Here is a tiny trained network, its code and every weight. The questions are about switching its units off for an input and a class, where a switched-off unit gives its printed mean instead of its output.

import numpy as np


def w(rows, s, z=0):
    codes = np.array(rows[::2]) - 128.0
    scale = np.full(codes.shape[1], s)
    scale[-1] = z or s
    return codes * scale


def f(y):
    return np.maximum(y, 0)


def log_softmax(a):
    a = a - a.max(-1, keepdims=True)
    return a - np.log(np.exp(a).sum(-1, keepdims=True))


def net(x, mask):
    res = np.array(x, float).reshape(1, 8) / 4 @ E
    y = f(res @ A[0][:, :-1].T + A[0][:, -1])
    res = res + np.where(mask, y, B[0][:, -1]) @ B[0][:, :-1]
    return log_softmax(res[-1] @ U[:, :-1].T + U[:, -1])


A, B = {}, {}
E = w([
[127,127,128,128],'x0',
[12,114,112,155],'x1',
[129,128,127,128],'x2',
[101,79,96,2],'x3',
[128,128,127,127],'x4',
[159,48,62,176],'x5',
[112,65,235,126],'x6',
[129,128,128,128],'x7',
],0.0071)
A[0] = w([
[120,132,119,199,116],'n1',
[7,130,117,175,140],'n2',
[190,154,152,168,128],'n3',
[152,114,148,135,131],'n4',
[134,98,107,185,127],'n5',
[152,61,102,144,97],'n6',
[121,139,136,190,78],'n7',
[125,126,126,140,254],'n8',
[137,128,131,172,83],'n9',
[153,102,201,149,126],'n10',
[93,159,138,126,120],'n11',
[126,230,189,88,82],'n12',
[151,83,153,133,129],'n13',
[127,198,94,115,104],'n14',
[100,96,103,90,87],'n15',
[98,141,129,174,126],'n16',
[113,172,96,108,140],'n17',
[126,151,147,113,193],'n18',
[229,127,139,97,162],'n19',
[111,73,100,74,89],'n20',
[137,77,163,99,136],'n21',
[122,141,141,90,74],'n22',
[138,145,55,138,112],'n23',
[132,73,81,122,113],'n24',
[136,76,101,157,104],'n25',
[85,80,184,162,137],'n26',
[122,155,169,104,88],'n27',
[100,102,178,133,93],'n28',
[211,132,141,123,64],'n29',
[80,112,92,82,100],'n30',
[93,90,116,96,80],'n31',
[121,195,154,198,95],'n32',
[168,105,108,46,95],'n33',
[32,82,86,167,87],'n34',
[118,174,68,123,87],'n35',
[130,137,133,153,61],'n36',
[132,183,94,160,133],'n37',
[132,79,183,114,88],'n38',
[81,168,144,126,130],'n39',
[167,37,102,176,74],'n40',
],0.015,0.0085)
B[0] = w([
[70,147,146,98,177],'n1',
[254,151,183,84,230],'n2',
[85,128,130,62,199],'n3',
[139,135,107,113,158],'n4',
[125,61,131,154,174],'n5',
[130,92,163,183,172],'n6',
[83,154,156,111,158],'n7',
[81,39,19,61,255],'n8',
[89,135,157,126,147],'n9',
[120,163,66,151,198],'n10',
[149,92,151,141,160],'n11',
[124,39,191,229,207],'n12',
[127,149,94,133,171],'n13',
[126,162,107,173,178],'n14',
[85,134,140,117,170],'n15',
[97,117,125,88,165],'n16',
[115,141,89,153,184],'n17',
[115,86,99,113,203],'n18',
[233,150,172,60,246],'n19',
[75,148,159,112,193],'n20',
[124,139,72,139,194],'n21',
[90,128,151,153,144],'n22',
[114,182,82,177,191],'n23',
[127,80,131,168,180],'n24',
[109,99,148,177,165],'n25',
[90,172,47,148,198],'n26',
[139,107,144,155,157],'n27',
[134,167,112,164,165],'n28',
[213,149,173,95,175],'n29',
[84,126,124,99,190],'n30',
[109,148,142,104,164],'n31',
[71,154,165,87,193],'n32',
[65,146,132,81,207],'n33',
[224,141,154,80,197],'n34',
[106,181,118,170,177],'n35',
[92,139,145,111,130],'n36',
[132,135,58,142,187],'n37',
[118,187,121,160,175],'n38',
[143,69,148,150,177],'n39',
[112,92,194,201,185],'n40',
],0.027,0.0082)
U = w([
[56,190,170,73,67],'0',
[201,197,157,109,154],'1',
[124,109,158,199,102],'2',
[131,254,74,190,76],'3',
[122,134,91,105,254],'4',
],0.0092,0.0065)

Each question gives the input, the list of numbers given to net, and the class t.
The units are the neurons (one row each of A and B). Each row of codes is followed by its name. A weight is (code - 128) times the scale printed after its matrix; where a second scale follows, it is the last column's (A, B and U).
mask holds one flag per neuron, in row order. A switched-off neuron (its flag False) gives its mean, the last column of its row in B, instead of its output. The means were averaged over made-up inputs and are rounded, as every weight is.
A unit's drop is (log p(t) with every unit on - log p(t) with that unit switched off) / (log p(t) with every unit on - log p(t) with every unit switched off).
The circuit of an input: a set's keep is (log p(t) with only the set's units on - log p(t) with every unit switched off) / (log p(t) with every unit on - log p(t) with every unit switched off). Starting from the 12 units with the biggest drops (on a tie, the unit counted first), units are removed one at a time, each time the one whose removal leaves the highest keep (on an exact tie, the one counted first), for as long as the keep stays at least 0.8.
circuit, biggest first: the units of the circuit, biggest drop first
unit that matters most: the unit with the biggest drop
top k neurons: the k neurons with the biggest drops, biggest first
drop of u: that unit's drop, to one decimal
input [-8,3,-4,7,6,0,6,-4], class 0: unit that matters most	n20
input [5,-6,7,4,6,5,2,-8], class 1: top 2 neurons	(n19; n29)
input [-2,6,5,-3,-2,-8,-7,6], class 2: top 2 neurons	(n12; n39)
input [-6,6,8,-1,0,0,-7,-6], class 3: top 3 neurons	(n19; n23; n35)
input [-7,-7,-5,8,-2,-3,2,-7], class 0: top 2 neurons	(n33; n2)
input [5,-8,-5,8,-7,-4,-3,-1], class 0: top 4 neurons	(n33; n2; n34; n20)
input [6,-1,6,3,5,-5,-3,-2], class 2: circuit, biggest first	(n12; n3)
input [3,8,1,8,-7,-2,-5,-8], class 0: top 4 neurons	(n30; n20; n19; n15)
input [-7,-6,2,0,6,3,-8,-4], class 3: top 2 neurons	(n23; n2)
input [4,8,-7,7,-7,-7,3,-1], class 1: top 2 neurons	(n2; n34)
input [-2,-7,6,7,-1,4,-6,-1], class 0: top 3 neurons	(n33; n2; n20)
input [-6,7,-4,-7,-4,-1,-4,6], class 0: top 2 neurons	(n32; n1)
input [-8,6,-3,-5,-1,3,5,1], class 1: top 3 neurons	(n2; n34; n33)
input [-5,-4,7,7,-4,-2,2,2], class 0: circuit, biggest first	(n33)
input [-8,7,2,7,4,-8,2,7], class 2: drop of n3	0.2
input [7,-4,-8,-7,1,-8,-3,1], class 2: drop of n12	3.0
input [2,-2,3,0,6,6,-7,8], class 3: drop of n39	0.1
